Here is a tiny trained network, its code and every weight. The questions are about switching its units off for an input and a class, where a switched-off unit gives its printed mean instead of its output.

import numpy as np


def w(rows, s, z=0):
    codes = np.array(rows[::2]) - 128.0
    scale = np.full(codes.shape[1], s)
    scale[-1] = z or s
    return codes * scale


def f(y):
    return np.maximum(y, 0)


def log_softmax(a):
    a = a - a.max(-1, keepdims=True)
    return a - np.log(np.exp(a).sum(-1, keepdims=True))


def net(x, mask):
    res = np.array(x, float).reshape(1, 8) / 4 @ E
    y = f(res @ A[0][:, :-1].T + A[0][:, -1])
    res = res + np.where(mask, y, B[0][:, -1]) @ B[0][:, :-1]
    return log_softmax(res[-1] @ U[:, :-1].T + U[:, -1])


A, B = {}, {}
E = w([
[102,140,166,196,205,183,8,254,135],'x0',
[133,119,109,155,152,122,153,135,149],'x1',
[187,177,235,170,236,199,174,67,55],'x2',
[115,105,153,152,118,124,122,116,128],'x3',
[87,144,26,112,157,217,57,26,215],'x4',
[125,139,135,113,111,132,110,123,110],'x5',
[34,233,206,144,62,202,236,150,221],'x6',
[182,242,189,179,128,22,62,82,225],'x7',
],0.0067)
A[0] = w([
[181,130,117,98,65,77,202,53,92,55],'n1',
[58,51,73,114,132,213,142,102,102,185],'n2',
[128,139,119,103,73,93,186,41,124,60],'n3',
[110,63,91,96,94,61,75,140,141,74],'n4',
[76,118,60,119,89,129,78,119,183,134],'n5',
[146,149,134,111,214,243,101,10,149,132],'n6',
[226,42,87,136,160,75,62,103,78,42],'n7',
[191,185,164,151,117,62,78,99,248,87],'n8',
[60,2,91,91,141,223,211,193,66,68],'n9',
[97,150,133,161,197,182,42,193,130,100],'n10',
[209,113,137,139,163,147,98,89,70,98],'n11',
[114,92,76,82,122,106,178,7,147,84],'n12',
[113,133,149,149,172,156,56,211,125,101],'n13',
[162,186,155,185,106,46,74,94,168,9],'n14',
[143,198,127,168,140,62,78,84,188,109],'n15',
[162,172,223,169,247,177,165,48,42,50],'n16',
[72,159,124,117,54,119,163,187,183,106],'n17',
[173,66,87,109,218,56,45,73,60,68],'n18',
[188,160,111,102,120,109,189,51,120,97],'n19',
[168,151,196,143,164,103,195,163,51,104],'n20',
[183,213,174,129,138,1,93,97,194,139],'n21',
[114,118,116,89,68,35,147,244,126,120],'n22',
[208,148,204,86,152,147,156,159,87,134],'n23',
[48,202,187,148,147,186,183,99,129,150],'n24',
[112,158,154,153,166,162,49,239,151,95],'n25',
[167,108,212,168,99,68,198,203,36,68],'n26',
],0.0074,0.0015)
B[0] = w([
[83,77,149,69,153,101,128,83,140,211],'n1',
[133,162,114,143,152,132,88,107,55,214],'n2',
[74,95,171,96,172,96,143,85,172,196],'n3',
[141,103,151,155,98,227,134,177,205,196],'n4',
[161,76,52,230,114,132,88,175,207,197],'n5',
[209,108,32,196,93,75,3,136,194,220],'n6',
[182,241,170,69,73,156,182,141,165,242],'n7',
[127,152,131,125,147,154,122,164,42,235],'n8',
[90,167,110,146,177,181,140,106,11,251],'n9',
[93,107,179,78,182,17,172,77,137,204],'n10',
[147,149,142,160,114,159,187,182,205,193],'n11',
[79,94,145,119,167,87,133,56,133,206],'n12',
[91,102,195,42,146,67,136,30,140,193],'n13',
[116,127,117,109,139,152,135,166,36,211],'n14',
[119,141,102,118,185,167,90,117,57,213],'n15',
[130,27,164,153,128,182,130,190,158,254],'n16',
[146,174,148,134,93,195,148,169,189,197],'n17',
[124,196,185,156,52,139,235,141,158,248],'n18',
[93,53,140,110,175,87,158,124,138,192],'n19',
[170,123,70,189,80,81,51,115,153,218],'n20',
[100,124,116,107,151,176,115,178,42,249],'n21',
[174,82,67,155,89,116,41,165,173,209],'n22',
[149,86,96,175,124,137,69,116,157,199],'n23',
[152,202,161,142,32,150,206,133,174,223],'n24',
[83,64,164,37,139,63,177,101,164,205],'n25',
[143,178,47,150,142,61,73,90,139,238],'n26',
],0.0073,0.0093)
U = w([
[76,71,171,41,177,57,181,78,139,102],'0',
[146,206,166,114,85,172,224,129,164,39],'1',
[113,135,120,112,181,177,131,132,10,53],'2',
[157,53,118,150,122,155,103,151,166,248],'3',
[155,139,74,156,134,78,63,97,152,227],'4',
],0.014,0.0014)

Each question gives the input, the list of numbers given to net, and the class t.
The units are the neurons (one row each of A and B). Each row of codes is followed by its name. A weight is (code - 128) times the scale printed after its matrix; where a second scale follows, it is the last column's (A, B and U).
mask holds one flag per neuron, in row order. A switched-off neuron (its flag False) gives its mean, the last column of its row in B, instead of its output. The means were averaged over made-up inputs and are rounded, as every weight is.
A unit's drop is (log p(t) with every unit on - log p(t) with that unit switched off) / (log p(t) with every unit on - log p(t) with every unit switched off).
The circuit of an input: a set's keep is (log p(t) with only the set's units on - log p(t) with every unit switched off) / (log p(t) with every unit on - log p(t) with every unit switched off). Starting from the 12 units with the biggest drops (on a tie, the unit counted first), units are removed one at a time, each time the one whose removal leaves the highest keep (on an exact tie, the one counted first), for as long as the keep stays at least 0.8.
circuit, biggest first: the units of the circuit, biggest drop first
unit that matters most: the unit with the biggest drop
top k neurons: the k neurons with the biggest drops, biggest first
drop of u: that unit's drop, to one decimal
input [0,6,-2,-2,5,7,-7,8], class 2: top 2 neurons -> (n15 n21)
input [-7,-7,8,0,5,0,-2,2], class 3: top 2 neurons -> (n6 n16)
input [-4,7,-2,-1,-6,2,-7,4], class 1: unit that matters most -> n7
input [3,-7,-8,5,8,-3,2,-8], class 2: top 2 neurons -> (n9 n2)
input [-6,1,-7,-1,2,-2,3,3], class 3: circuit, biggest first -> (n5 n26)
input [-2,3,8,-4,6,0,-2,0], class 3: top 3 neurons -> (n16 n6 n26)
input [-6,-4,8,-2,8,-2,7,-2], class 3: circuit, biggest first -> (n6 n16)
input [1,-7,-8,4,-2,-4,-8,-2], class 1: circuit, biggest first -> (n7 n18)
input [8,-2,6,3,8,-6,1,6], class 0: top 3 neurons -> (n10 n25 n13)
input [7,-2,5,-4,-2,5,-7,-6], class 0: circuit, biggest first -> (n10 n13)
input [5,-2,6,2,-6,2,5,1], class 3: top 3 neurons -> (n16 n20 n23)
input [-7,-4,-7,-8,3,7,-3,-8], class 2: top 3 neurons -> (n9 n2 n25)
input [2,4,1,-6,-7,8,4,5], class 4: top 3 neurons -> (n26 n20 n9)
input [0,6,-3,-6,-8,7,-7,-7], class 4: circuit, biggest first -> (n26)
input [6,-2,4,-4,-6,4,-8,0], class 1: top 3 neurons -> (n18 n7 n11)
input [-2,8,-8,3,-7,-7,2,-8], class 2: top 2 neurons -> (n9 n6)
input [-1,-4,0,-6,-2,-2,-8,7], class 1: top 2 neurons -> (n18 n7)
input [6,-3,-7,7,8,-8,-7,-8], class 2: top 3 neurons -> (n9 n2 n24)
input [-5,-3,8,-6,1,3,3,8], class 2: drop of n21 -> 0.4
input [-7,1,7,3,4,5,-5,-5], class 0: circuit, biggest first -> (n12)
input [8,2,-1,-6,6,-7,-4,-5], class 0: drop of n18 -> 0.0
input [5,-2,6,-1,2,2,0,-1], class 3: drop of n23 -> 0.1
